Below are the code and all the weights of a small trained network. Each question names an input and a class and asks about switching units off, where a switched-off unit gives its printed mean instead of its output.

import numpy as np


def w(rows, s, z=0):
    codes = np.array(rows[::2]) - 128.0
    scale = np.full(codes.shape[1], s)
    scale[-1] = z or s
    return codes * scale


def f(y):
    return y / 2 * (1 + np.tanh(0.7978845608 * (y + 0.044715 * y**3)))


def log_softmax(a):
    a = a - a.max(-1, keepdims=True)
    return a - np.log(np.exp(a).sum(-1, keepdims=True))


def net(x, mask):
    res = np.array(x, float).reshape(1, 3) / 4 @ E
    y = f(res @ A[0][:, :-1].T + A[0][:, -1])
    res = res + np.where(mask, y, B[0][:, -1]) @ B[0][:, :-1]
    return log_softmax(res[-1] @ U[:, :-1].T + U[:, -1])


A, B = {}, {}
E = w([
[98,52,112,125,150,120,181,174,154,29,112],'x0',
[121,130,136,2,111,117,72,207,51,134,140],'x1',
[146,39,103,122,178,141,156,191,159,231,83],'x2',
],0.011)
A[0] = w([
[144,166,120,177,130,138,127,73,144,191,134,223],'N1',
[117,219,139,67,104,127,85,98,92,109,144,214],'N2',
[143,195,152,61,101,130,77,149,77,211,132,137],'N3',
[136,189,130,161,117,128,123,80,139,211,122,210],'N4',
[134,37,115,192,159,122,177,153,171,146,99,118],'N5',
[124,157,134,164,146,139,107,76,131,189,136,203],'N6',
[125,157,139,161,115,137,136,93,136,4,142,254],'N7',
[148,97,119,93,142,137,127,166,136,251,123,146],'N8',
[113,101,122,13,137,131,113,212,107,55,129,46],'N9',
],0.014,0.005)
B[0] = w([
[148,105,144,139,80,92,136,209,62,83,113,227],'N1',
[219,239,111,119,70,169,130,110,155,165,247,245],'N2',
[108,164,67,82,187,148,130,51,196,211,170,246],'N3',
[152,136,189,125,72,104,105,201,65,141,132,233],'N4',
[145,15,159,138,175,249,139,143,219,71,147,242],'N5',
[141,126,143,156,69,128,134,182,70,139,122,210],'N6',
[97,193,108,139,138,34,126,30,111,5,44,247],'N7',
[14,74,114,93,191,73,124,147,99,252,85,250],'N8',
[169,110,194,168,27,97,119,197,49,151,110,235],'N9',
],0.013,0.016)
U = w([
[210,190,190,158,13,66,99,125,55,81,106,229],'0',
[121,69,211,152,101,144,120,239,63,165,79,150],'1',
[65,166,93,173,186,83,151,37,163,19,30,147],'2',
[151,94,139,150,179,254,154,110,233,84,130,36],'3',
[177,222,64,110,142,188,109,70,184,130,214,108],'4',
[51,151,69,61,178,98,92,82,152,202,116,8],'5',
],0.006,0.0016)

Each question gives the input, the list of numbers given to net, and the class t.
The units are the neurons (one row each of A and B). Each row of codes is followed by its name. A weight is (code - 128) times the scale printed after its matrix; where a second scale follows, it is the last column's (A, B and U).
mask holds one flag per neuron, in row order. A switched-off neuron (its flag False) gives its mean, the last column of its row in B, instead of its output. The means were averaged over made-up inputs and are rounded, as every weight is.
A unit's drop is (log p(t) with every unit on - log p(t) with that unit switched off) / (log p(t) with every unit on - log p(t) with every unit switched off).
The circuit of an input: a set's keep is (log p(t) with only the set's units on - log p(t) with every unit switched off) / (log p(t) with every unit on - log p(t) with every unit switched off). Starting from all 9 units, units are removed one at a time, each time the one whose removal leaves the highest keep (on an exact tie, the one counted first), for as long as the keep stays at least 0.8.
circuit, biggest first: the units of the circuit, biggest drop first
most important unit: the unit with the biggest drop
k most important neurons: the k neurons with the biggest drops, biggest first
drop when u is switched off: that unit's drop, to one decimal
input [-7,5,0], class 4: most important unit => N2
input [-4,1,5], class 5: 2 most important neurons => [N9 N3]
input [1,-4,4], class 3: 3 most important neurons => [N5 N9 N4]
input [-6,-5,1], class 1: 2 most important neurons => [N7 N2]
input [0,1,-1], class 4: circuit, biggest first => [N9 N1]
input [5,-3,1], class 3: 2 most important neurons => [N5 N8]
input [1,-2,5], class 3: 3 most important neurons => [N5 N9 N4]
input [-8,3,3], class 5: 2 most important neurons => [N3 N8]
input [5,5,0], class 0: 3 most important neurons => [N8 N5 N9]
input [5,0,4], class 3: 3 most important neurons => [N5 N4 N1]
input [-1,1,5], class 5: 2 most important neurons => [N9 N8]
input [-7,8,0], class 4: 2 most important neurons => [N2 N3]
input [0,6,-4], class 4: 2 most important neurons => [N3 N2]
input [7,-2,-7], class 2: most important unit => N7
input [-5,1,5], class 5: 3 most important neurons => [N3 N9 N8]
input [-3,-1,1], class 1: 2 most important neurons => [N7 N2]
input [-6,2,-7], class 4: 2 most important neurons => [N3 N2]
input [-6,6,5], class 5: drop when N6 is switched off => 0.0
input [0,4,1], class 5: drop when N5 is switched off => 0.1
input [-7,2,-2], class 4: circuit, biggest first => [N3]
input [4,-2,-7], class 2: drop when N7 is switched off => 0.2
input [-2,8,8], class 5: drop when N3 is switched off => 0.6
